In the rows, 128 means zero.
Each row has a class, written after it.
[120 125  85 119 127  94 131 110 132  86 121 146 139 143 140 114 135 116
 127 137 134 114 111 136 123 111 131 139 145 132 140 126 121 137 129 127
  94 119 107 128 129 118 123 111 147 133 153 127 118 120 138 135 126 149
 130 141 146 127 116 116 129 126 121 140 122 114 138 134 131 118 151 124
 123 145 128 115 128] | Z230
[121 148 109 121 130 105 123 124 110  83 105 151 131 133 126 129 139 118
 124 135 133 132 128 131 122 126 121 132 137 131 143 127 123 127 131 129
 110 118 125 128 134 113 125 129 137 129 147 142 124 113 129 137 134 135
 127 139 136 133 114 115 127 148 125 134 112 115 138 132 130 105 150 123
 128 110 137 107 129] | Z230
[147 104 106 125 135 127 129 121 127 119 126 140 131 138 136 120 132 122
 118 137 128 122 124 138 131 105 130 118 132 133 133 123 125 124 126 131
 113 122 108 126 123 125 113 136 135 127 142 134 121 129 145 128 134 142
 137 136 144 125 104 127 132 123 126 127 129 116 137 135 131 129 142 120
 117 143 143 111 127] | Z486
[103 122  83 124 130 106 130 123 121  97 109 138 129 134 132 114 127 120
 123 137 132 115 122 137 124 111 128 139 139 142 142 142 128 140 126 131
 115 123 110 125 131 116 142 124 142 133 142 146 121 133 133 131 138 144
 125 130 148 134 101 116 132 142 131 127 120 123 145 131 132  97 147 118
 128 149 122 113 125] | Z486
[129 110  87 123 123 118 129 117 122 102 123 142 133 131 136 124 125 118
 119 135 122 124 123 135 123 105 134 124 137 137 140 122 147 126 134 131
 106 119 112 123 131 123 122 134 134 130 134 132  98 129 130 126 130 142
 137 139 136 131 113 120 135 131 127 128 129 123 125 144 134 104 148 124
 119 141 120 114 132] | Z486
[145 109  79 123 126 113 109 123 124 100 125 139 138 141 130 122 135 127
 122 136 123 123 131 130 124 109 124 127 150 134 140 129 128 132 131 131
 111 127 108 128 128 128 125 144 128 133 144 129 127 140 132 129 132 142
 132 150 152 134 107 118 129 124 123 127 122 121 140 151 129 121 144 124
 124 143 127 113 121] | Z486
[133 107  79 118 128 125 125 123 125  87 119 133 131 127 130 102 125 129
 113 135 114 133 124 149 126 107 129 128 134 127 141 126 117 137 118 119
 130 129 115 138 128 121 127 123 134 137 145 119 124 130 121 127 135 141
 136 144 141 131  97 117 139 144 120 131 126 116 146 126 132  99 148 119
 119 148 128  95 125] | Z486
[144 104  81 119 130 128 121 122 121 100 125 157 130 132 128 111 122 109
 121 137 119 119 123 153 120 106 120 108 136 141 132 117 120 113 140 134
  91 126 106 118 117 117 122 137 131 133 143 136 126 119 142 119 125 145
 144 147 155 122 106 121 127 134 133 134 121 126 134 132 130 103 148 120
 112 128 127 117 119] | Z230
[139 129  80 124 137 116 126 125 128  97 114 152 132 138 127 112 138 116
 119 144 124 116 121 147 134 117 128 113 152 133 138 124 122 115 146 128
  95 127 110 118 128 121 149 125 136 135 155 130 125 122 136 149 133 144
 119 146 151 122 108 116 121 117 126 137 118 118 135 138 129 110 152 123
 121 125 128 112 114] | Z230
[131 114  94 126 131  99 135 124 124 106 122 146 135 131 139 126 134 114
 123 142 133 119 115 137 127 108 127 123 139 135 142 129 136 122 147 121
 101 129 123 126 128 124 112 130 128 133 141 144 129 128 136 135 127 138
 145 130 144 130 120 124 127 123 114 129 121 125 133 131 132 115 146 132
 125 136 122 110 124] | Z230
[123  95  80 114 127 109 129 118 127  75 122 150 127 137 143 116 128 123
 119 104 135 118 120 146 127 102 128 139 144 145 142 122 126 133 124 130
 109 126 102 125 127 125 134 142 137 141 141 129 117 141 135 125 134 133
 138 131 147 132  95 114 136 137 131 121 125 113 139 136 137 108 148 168
 123 158 119 109 126] | Z486
[126 112  78 120 135  97 137 118 140  83 117 155 130 142 143 123 140 124
 121 154 141 124 117 137 124 112 128 126 143 134 138 107 118 124 126 124
 110 126 113 125 127 137 123 136 144 133 147 134 125 130 142 134 118 155
 126 133 150 133 105 119 125 124 127 130 120 134 147 140 135 107 151 126
 119 139 119 111 127] | Z230
[124 116  94 119 124 110 131 120 126  84 129 133 134 130 141 121 129 127
 126 129 128 123 124 135 138 111 124 148 141 133 141 120 128 142 119 126
 113 128  99 124 121 121 123 130 139 130 136 132 125 130 134 118 132 128
 131 128 139 127 100 117 142 136 129 124 123 123 138 140 140 113 145 112
 120 140 123 111 134] | Z486
